[118, 121, 114, 130, 148, 135, 115, 124, 149, 138, 132, 124, 114, 123, 136]
The entry just right of 123: 136
Report the entry just right of 118.
Answer: 121
The entry just left of 132 is 138

Questions about the grid below.
1) The third largest entry?
2) The entry just right of 132?
3) The second entry in reading order?
((142, 134, 118, 133), (125, 129, 129, 126), (156, 127, 124, 149), (128, 128, 128, 128), (111, 130, 117, 112), (118, 130, 122, 119), (131, 138, 114, 121), (127, 129, 128, 128), (128, 128, 128, 127), (128, 129, 129, 128), (128, 129, 127, 128), (126, 126, 130, 127), (128, 127, 131, 128), (119, 138, 110, 113), (132, 129, 130, 134))
1) 142
2) 129
3) 134

arr = [146, 128, 128, 130, 113, 125, 107, 135, 124, 101, 118]
The entry just left of 130? 128
The entry just right of the largest entry? 128
